Here is a tiny trained network, its code and every weight. The questions are about switching its units off for an input and a target symbol, where a switched-off unit gives its printed mean instead of its output.

import numpy as np


def w(rows, s, z=0):
    codes = np.array(rows[::2]) - 128.0
    scale = np.full(codes.shape[1], s)
    scale[-1] = z or s
    return codes * scale


def f(y):
    return y / 2 * (1 + np.tanh(0.7978845608 * (y + 0.044715 * y**3)))


def softmax(a):
    e = np.exp(a - a.max(-1, keepdims=True))
    return e / e.sum(-1, keepdims=True)


def log_softmax(a):
    a = a - a.max(-1, keepdims=True)
    return a - np.log(np.exp(a).sum(-1, keepdims=True))


def net(x, mask):
    ids = ['Πβδεζημξστ'.index(c) for c in x.split()]
    T = len(ids)
    res = E[ids] + P[:T]
    u = 0
    for l in range(2):
        r = res
        for j in range(3):
            rows = slice(3 * j, 3 * j + 3)
            q, k, v = (r @ M[l][rows].T for M in (Q, K, V))
            z = softmax(np.where(np.tri(T) > 0, q @ k.T / 3**0.5, -1e9)) @ v
            o = O[l][rows]
            res = res + np.where(mask[u + j], z, o[:, -1]) @ o[:, :-1]
        u += 3
        y = f(res @ A[l][:, :-1].T + A[l][:, -1])
        res = res + np.where(mask[u : u + 12], y, B[l][:, -1]) @ B[l][:, :-1]
        u += 12
    return log_softmax(res[-1] @ U[:, :-1].T + U[:, -1])


Q, K, V, O, A, B = {}, {}, {}, {}, {}, {}
E = w([
[173,254,163,152,168,223],'Π',
[122,127,138,77,152,131],'β',
[74,144,128,141,112,172],'δ',
[80,141,191,123,156,17],'ε',
[149,55,165,209,114,110],'ζ',
[126,154,165,78,184,112],'η',
[192,128,55,131,76,82],'μ',
[116,155,173,101,192,53],'ξ',
[73,140,128,157,185,99],'σ',
[78,97,131,123,178,84],'τ',
],0.018)
P = w([
[47,58,122,87,177,133],'0',
[80,62,97,95,102,141],'1',
[114,109,93,108,116,135],'2',
[139,114,49,132,136,157],'3',
[177,159,89,142,177,96],'4',
[124,47,49,170,248,81],'5',
],0.011)
Q[0] = w([
[212,140,235,77,53,167],'L0H0',
[147,188,177,188,106,146],'L0H0',
[112,174,94,128,124,163],'L0H0',
[119,149,88,201,2,153],'L0H1',
[158,179,170,61,113,145],'L0H1',
[135,161,93,119,180,117],'L0H1',
[136,50,123,161,134,214],'L0H2',
[78,93,89,115,205,118],'L0H2',
[131,197,127,145,146,167],'L0H2',
],0.0077)
K[0] = w([
[2,138,119,129,63,200],'L0H0',
[139,55,108,62,137,118],'L0H0',
[134,164,148,131,85,99],'L0H0',
[148,84,144,81,131,137],'L0H1',
[146,110,171,167,110,105],'L0H1',
[151,167,74,224,112,142],'L0H1',
[149,71,209,161,104,119],'L0H2',
[189,161,125,79,193,106],'L0H2',
[159,192,80,196,179,149],'L0H2',
],0.0074)
V[0] = w([
[125,196,213,135,140,142],'L0H0',
[131,254,133,13,187,132],'L0H0',
[154,103,117,6,179,174],'L0H0',
[167,182,95,114,67,175],'L0H1',
[102,183,134,100,146,72],'L0H1',
[86,114,140,140,177,97],'L0H1',
[66,42,149,136,116,133],'L0H2',
[173,89,99,163,88,132],'L0H2',
[111,128,144,156,101,39],'L0H2',
],0.0079)
O[0] = w([
[114,117,255,179,128,147,51],'L0H0',
[65,152,136,157,88,120,165],'L0H0',
[87,169,76,117,47,100,195],'L0H0',
[118,140,93,134,178,92,3],'L0H1',
[107,111,101,123,99,151,185],'L0H1',
[83,90,122,87,159,119,227],'L0H1',
[180,130,111,111,97,108,205],'L0H2',
[128,118,62,160,142,162,44],'L0H2',
[189,121,144,91,110,191,155],'L0H2',
],0.0085,0.0044)
A[0] = w([
[137,70,66,116,209,124,225],'L0N0',
[32,197,97,179,126,245,253],'L0N1',
[164,126,121,49,124,183,179],'L0N2',
[111,176,120,118,157,51,175],'L0N3',
[104,142,135,118,101,170,70],'L0N4',
[218,84,159,114,1,83,151],'L0N5',
[74,58,115,127,61,16,220],'L0N6',
[191,91,171,236,121,168,183],'L0N7',
[100,116,164,82,149,162,90],'L0N8',
[46,191,62,110,107,120,126],'L0N9',
[200,86,98,149,78,35,168],'L0N10',
[133,134,59,99,114,74,174],'L0N11',
],0.0076,0.0029)
B[0] = w([
[157,198,149,64,168,140,215],'L0N0',
[105,61,92,33,145,148,175],'L0N1',
[132,108,192,87,76,141,156],'L0N2',
[125,140,121,148,213,28,183],'L0N3',
[71,179,148,175,97,224,124],'L0N4',
[84,46,126,187,96,97,169],'L0N5',
[86,72,109,126,186,82,254],'L0N6',
[21,144,1,38,93,99,125],'L0N7',
[188,105,180,147,143,158,142],'L0N8',
[106,134,74,119,143,138,194],'L0N9',
[75,83,166,184,172,85,189],'L0N10',
[102,42,201,127,113,108,209],'L0N11',
],0.0065,0.0088)
Q[1] = w([
[152,134,149,127,94,74],'L1H0',
[41,96,185,186,60,118],'L1H0',
[122,109,253,105,148,142],'L1H0',
[161,205,162,164,58,92],'L1H1',
[52,54,157,87,113,3],'L1H1',
[171,96,69,229,66,186],'L1H1',
[171,114,70,124,111,117],'L1H2',
[71,210,197,113,149,185],'L1H2',
[60,164,169,74,187,206],'L1H2',
],0.007)
K[1] = w([
[143,140,97,176,67,162],'L1H0',
[73,70,151,105,198,185],'L1H0',
[120,61,160,135,240,156],'L1H0',
[65,72,121,38,94,153],'L1H1',
[128,187,100,128,109,121],'L1H1',
[46,131,166,35,122,83],'L1H1',
[142,3,112,186,148,236],'L1H2',
[156,35,156,142,109,147],'L1H2',
[112,118,95,78,171,163],'L1H2',
],0.007)
V[1] = w([
[157,157,139,146,131,74],'L1H0',
[104,73,114,138,214,101],'L1H0',
[161,141,156,152,155,121],'L1H0',
[132,169,157,126,159,112],'L1H1',
[146,112,160,185,91,66],'L1H1',
[110,106,113,206,193,188],'L1H1',
[112,161,103,33,149,130],'L1H2',
[156,135,114,119,90,141],'L1H2',
[118,112,95,149,76,244],'L1H2',
],0.011)
O[1] = w([
[118,191,95,176,27,175,103],'L1H0',
[194,147,84,120,142,253,250],'L1H0',
[33,175,82,125,111,175,83],'L1H0',
[37,128,137,167,68,210,116],'L1H1',
[226,163,95,66,35,119,108],'L1H1',
[190,107,181,216,110,130,98],'L1H1',
[150,131,115,150,165,140,193],'L1H2',
[84,148,209,207,135,22,79],'L1H2',
[145,117,172,141,145,14,32],'L1H2',
],0.0076,0.018)
A[1] = w([
[193,135,134,49,102,116,208],'L1N0',
[101,194,89,80,133,109,227],'L1N1',
[127,105,100,130,49,155,162],'L1N2',
[170,121,136,119,175,254,55],'L1N3',
[132,162,76,90,28,189,196],'L1N4',
[164,203,143,99,199,178,249],'L1N5',
[134,203,141,69,176,143,67],'L1N6',
[143,49,75,191,121,98,231],'L1N7',
[183,149,142,156,190,131,135],'L1N8',
[150,149,83,88,156,87,130],'L1N9',
[63,95,184,116,143,83,83],'L1N10',
[48,116,177,201,159,87,219],'L1N11',
],0.008,0.0014)
B[1] = w([
[174,80,137,214,151,236,160],'L1N0',
[72,86,95,83,173,150,144],'L1N1',
[102,161,179,80,152,132,138],'L1N2',
[174,140,138,122,14,84,253],'L1N3',
[96,151,203,109,187,210,167],'L1N4',
[146,1,154,104,91,160,199],'L1N5',
[102,128,93,127,144,84,166],'L1N6',
[108,121,150,68,85,186,148],'L1N7',
[115,102,181,133,121,123,149],'L1N8',
[104,117,101,165,186,184,157],'L1N9',
[141,100,153,165,131,162,131],'L1N10',
[124,69,85,168,39,147,132],'L1N11',
],0.0075,0.028)
U = w([
[108,69,121,124,133,148,164],'Π',
[152,145,60,206,182,192,241],'β',
[157,126,98,125,47,84,252],'δ',
[140,155,196,142,95,169,4],'ε',
[34,146,8,108,83,110,93],'ζ',
[157,86,148,140,202,66,159],'η',
[93,125,3,142,160,110,49],'μ',
[254,128,185,166,128,85,22],'ξ',
[62,185,108,115,103,174,115],'σ',
[75,107,124,226,116,149,141],'τ',
],0.007,0.0034)

Each question gives the input, a string of symbols that net reads in full, and the target symbol t.
The units are the heads (3 rows each of Q, K, V and O) and the neurons (one row each of A and B). Each row of codes is followed by its name. A weight is (code - 128) times the scale printed after its matrix; where a second scale follows, it is the last column's (O, A, B and U).
mask holds one flag per unit, layer by layer, with each layer's heads first. A switched-off unit (its flag False) gives its mean, the last column of its rows in O or B, instead of its output. The means were averaged over made-up inputs and are rounded, as every weight is.
A unit's drop is (log p(t) with every unit on - log p(t) with that unit switched off) / (log p(t) with every unit on - log p(t) with every unit switched off).
The circuit of an input: a set's keep is (log p(t) with only the set's units on - log p(t) with every unit switched off) / (log p(t) with every unit on - log p(t) with every unit switched off). Starting from the 12 units with the biggest drops (on a tie, the unit counted first), units are removed one at a time, each time the one whose removal leaves the highest keep (on an exact tie, the one counted first), for as long as the keep stays at least 0.8.
circuit, biggest first: the units of the circuit, biggest drop first
unit that matters most: the unit with the biggest drop
k most important neurons: the k neurons with the biggest drops, biggest first
which heads matter: for each layer, one digit per head in row order, 1 if its drop is at least 0.15 and else 0, layers parted by /
input μ δ τ ε μ β, target β: circuit, biggest first => [L1N0, L1H1, L1N9, L0N5]
input ξ δ η σ ζ ε, target ξ: circuit, biggest first => [L0H0, L1H1]
input ζ ξ μ μ μ, target β: circuit, biggest first => [L1H1, L1N0, L1N9]
input ξ ξ β, target σ: 3 most important neurons => [L1N5, L1N4, L0N1]
input μ δ ζ ε, target ξ: which heads matter => 101 / 010
input δ δ η, target η: unit that matters most => L1H2
input β ε μ ε ε δ, target ε: 4 most important neurons => [L1N4, L1N3, L0N6, L0N3]
input δ τ ε ξ Π τ, target τ: circuit, biggest first => [L1H1, L0H0]
input δ δ η μ μ β, target β: circuit, biggest first => [L1H1, L1N0, L1N9, L0N5]
input τ μ μ ζ ζ τ, target ξ: which heads matter => 100 / 010
input ζ μ μ, target β: which heads matter => 010 / 010
input μ η δ μ ξ ζ, target σ: 2 most important neurons => [L0N7, L0N3]
input ζ ξ δ η η β, target ζ: 2 most important neurons => [L1N0, L0N6]
input δ ξ μ β η δ, target ζ: 2 most important neurons => [L1N0, L0N1]
input Π β Π δ, target τ: circuit, biggest first => [L1H1, L0H0, L1H0]
input δ δ σ δ ζ ξ, target ξ: circuit, biggest first => [L1H1]
input δ η ξ ξ Π η, target τ: circuit, biggest first => [L1H1, L0H0, L0H2]
input ζ β Π μ ζ η, target ξ: circuit, biggest first => [L1H1, L0N1, L0N5]
input β δ ζ, target η: which heads matter => 100 / 111
input ε ε η, target ε: which heads matter => 100 / 000
input ζ ζ μ, target ξ: 4 most important neurons => [L0N11, L0N10, L0N5, L0N7]
input ζ η β μ μ η, target β: which heads matter => 010 / 110
input η Π ζ δ μ ξ, target β: unit that matters most => L0N1
input Π μ ε δ ξ τ, target σ: 3 most important neurons => [L0N1, L0N3, L1N4]
input σ δ ζ τ, target ξ: which heads matter => 100 / 000
input ξ ζ ζ η ξ ζ, target σ: which heads matter => 000 / 010
